Below are the code and all the weights of a small trained network. Each question names an input and a target symbol and asks about switching units off, where a switched-off unit gives its printed mean instead of its output.

import numpy as np


def w(rows, s, z=0):
    codes = np.array(rows[::2]) - 128.0
    scale = np.full(codes.shape[1], s)
    scale[-1] = z or s
    return codes * scale


def f(y):
    return np.maximum(y, 0)


def softmax(a):
    e = np.exp(a - a.max(-1, keepdims=True))
    return e / e.sum(-1, keepdims=True)


def log_softmax(a):
    a = a - a.max(-1, keepdims=True)
    return a - np.log(np.exp(a).sum(-1, keepdims=True))


def net(x, mask):
    ids = ['Παβδεζξτ'.index(c) for c in x.split()]
    T = len(ids)
    res = E[ids] + P[:T]
    u = 0
    for l in range(2):
        q, k, v = (res @ M[l].T for M in (Q, K, V))
        z = softmax(np.where(np.tri(T) > 0, q @ k.T / 2**0.5, -1e9)) @ v
        res = res + np.where(mask[u], z, O[l][:, -1]) @ O[l][:, :-1]
        u += 1
        y = f(res @ A[l][:, :-1].T + A[l][:, -1])
        res = res + np.where(mask[u : u + 16], y, B[l][:, -1]) @ B[l][:, :-1]
        u += 16
    return log_softmax(res[-1] @ U[:, :-1].T + U[:, -1])


Q, K, V, O, A, B = {}, {}, {}, {}, {}, {}
E = w([
[167,107,94],'Π',
[165,220,134],'α',
[95,128,182],'β',
[96,119,22],'δ',
[245,37,104],'ε',
[141,19,99],'ζ',
[83,69,245],'ξ',
[146,140,126],'τ',
],0.013)
P = w([
[147,70,64],'0',
[110,108,67],'1',
[69,127,71],'2',
[50,148,69],'3',
[30,169,79],'4',
[2,194,85],'5',
],0.0037)
Q[0] = w([
[2,148,21],'L0H1',
[110,85,12],'L0H1',
],0.017)
K[0] = w([
[67,149,1],'L0H1',
[104,91,40],'L0H1',
],0.023)
V[0] = w([
[75,254,66],'L0H1',
[136,168,102],'L0H1',
],0.0052)
O[0] = w([
[3,15,180,2],'L0H1',
[82,122,160,105],'L0H1',
],0.0037,0.0014)
A[0] = w([
[106,120,87,69],'L0N1',
[187,222,152,77],'L0N2',
[213,128,170,96],'L0N3',
[176,71,129,36],'L0N4',
[177,165,128,156],'L0N5',
[102,157,31,40],'L0N6',
[168,151,150,175],'L0N7',
[156,31,166,67],'L0N8',
[135,63,105,60],'L0N9',
[42,164,192,5],'L0N10',
[55,158,95,34],'L0N11',
[113,141,132,46],'L0N12',
[255,124,175,34],'L0N13',
[216,131,114,179],'L0N14',
[118,152,196,4],'L0N15',
[149,18,165,60],'L0N16',
],0.0079,0.0037)
B[0] = w([
[155,114,172,141],'L0N1',
[255,169,133,151],'L0N2',
[139,159,159,161],'L0N3',
[202,151,156,168],'L0N4',
[97,138,64,185],'L0N5',
[175,66,209,152],'L0N6',
[91,154,117,183],'L0N7',
[201,158,186,186],'L0N8',
[188,166,110,175],'L0N9',
[199,179,83,143],'L0N10',
[156,68,168,140],'L0N11',
[170,97,78,128],'L0N12',
[132,223,123,172],'L0N13',
[83,109,1,252],'L0N14',
[152,116,113,131],'L0N15',
[204,173,177,190],'L0N16',
],0.015,0.0031)
Q[1] = w([
[118,149,161],'L1H1',
[90,4,139],'L1H1',
],0.014)
K[1] = w([
[216,107,157],'L1H1',
[84,2,145],'L1H1',
],0.0095)
V[1] = w([
[119,101,145],'L1H1',
[142,247,115],'L1H1',
],0.012)
O[1] = w([
[138,165,117,68],'L1H1',
[95,2,130,254],'L1H1',
],0.011,0.009)
A[1] = w([
[96,184,124,253],'L1N1',
[128,109,75,148],'L1N2',
[65,205,6,148],'L1N3',
[118,130,238,46],'L1N4',
[67,148,152,61],'L1N5',
[144,81,94,91],'L1N6',
[92,153,143,47],'L1N7',
[95,195,144,40],'L1N8',
[177,179,29,50],'L1N9',
[121,131,139,72],'L1N10',
[84,139,237,139],'L1N11',
[109,163,129,74],'L1N12',
[112,139,142,63],'L1N13',
[121,99,81,22],'L1N14',
[196,174,119,132],'L1N15',
[104,131,125,39],'L1N16',
],0.011,0.0057)
B[1] = w([
[104,86,246,175],'L1N1',
[75,134,78,242],'L1N2',
[194,1,127,199],'L1N3',
[166,216,76,142],'L1N4',
[114,120,111,128],'L1N5',
[146,213,97,254],'L1N6',
[99,90,112,128],'L1N7',
[120,165,41,133],'L1N8',
[194,205,88,181],'L1N9',
[140,119,124,128],'L1N10',
[133,240,131,152],'L1N11',
[103,158,91,130],'L1N12',
[180,131,133,128],'L1N13',
[161,152,188,190],'L1N14',
[190,88,142,166],'L1N15',
[154,125,132,128],'L1N16',
],0.022,0.0079)
U = w([
[184,177,79,223],'Π',
[90,137,76,247],'α',
[72,178,177,152],'β',
[217,160,201,43],'δ',
[75,204,17,120],'ε',
[189,215,33,2],'ζ',
[147,253,146,47],'ξ',
[154,60,51,23],'τ',
],0.0046,0.0093)

Each question gives the input, a string of symbols that net reads in full, and the target symbol t.
The units are the heads (2 rows each of Q, K, V and O) and the neurons (one row each of A and B). Each row of codes is followed by its name. A weight is (code - 128) times the scale printed after its matrix; where a second scale follows, it is the last column's (O, A, B and U).
mask holds one flag per unit, layer by layer, with each layer's heads first. A switched-off unit (its flag False) gives its mean, the last column of its rows in O or B, instead of its output. The means were averaged over made-up inputs and are rounded, as every weight is.
A unit's drop is (log p(t) with every unit on - log p(t) with that unit switched off) / (log p(t) with every unit on - log p(t) with every unit switched off).
unit that matters most: the unit with the biggest drop
k most important neurons: the k neurons with the biggest drops, biggest first
k most important neurons of layer l: the k neurons of layer l with the biggest drops, biggest first
drop when u is switched off: that unit's drop, to one decimal
input ζ ξ Π Π ξ, target ξ: most important neuron : [L0N14]
input Π ε ζ τ, target ε: 3 most important neurons : [L1N6 L0N13 L1N2]
input ξ δ τ, target δ: 4 most important neurons : [L1N1 L1N2 L0N6 L0N13]
input ξ ζ α, target ε: 4 most important neurons : [L0N2 L1N3 L1N2 L1N6]
input τ τ ζ τ, target τ: 2 most important neurons : [L1N3 L1N6]
input ε ζ ξ τ, target ε: 2 most important neurons : [L1N6 L1N2]
input τ ζ Π, target τ: 2 most important neurons : [L1N3 L0N14]
input δ τ Π, target τ: 3 most important neurons of layer 1 : [L1N3 L1N6 L1N14]
input Π τ α ζ δ Π, target δ: 3 most important neurons of layer 0 : [L0N13 L0N6 L0N16]
input τ τ τ δ, target δ: 2 most important neurons : [L0N6 L1N1]
input δ δ τ, target δ: 4 most important neurons of layer 1 : [L1N1 L1N2 L1N3 L1N15]
input α ζ α δ ε, target ε: 3 most important neurons of layer 1 : [L1N2 L1N3 L1N6]
input ξ ε α, target ε: 2 most important neurons : [L1N6 L1N2]
input Π ζ ζ δ τ β, target β: unit that matters most : L0N14
input α ξ Π ε ε δ, target δ: 2 most important neurons : [L1N1 L0N6]
input δ ζ ζ, target δ: drop when L1H1 is switched off : 0.4
input δ ζ ξ, target ξ: drop when L0N14 is switched off : 0.4
input ζ ζ ε, target ε: drop when L0N14 is switched off : 0.5
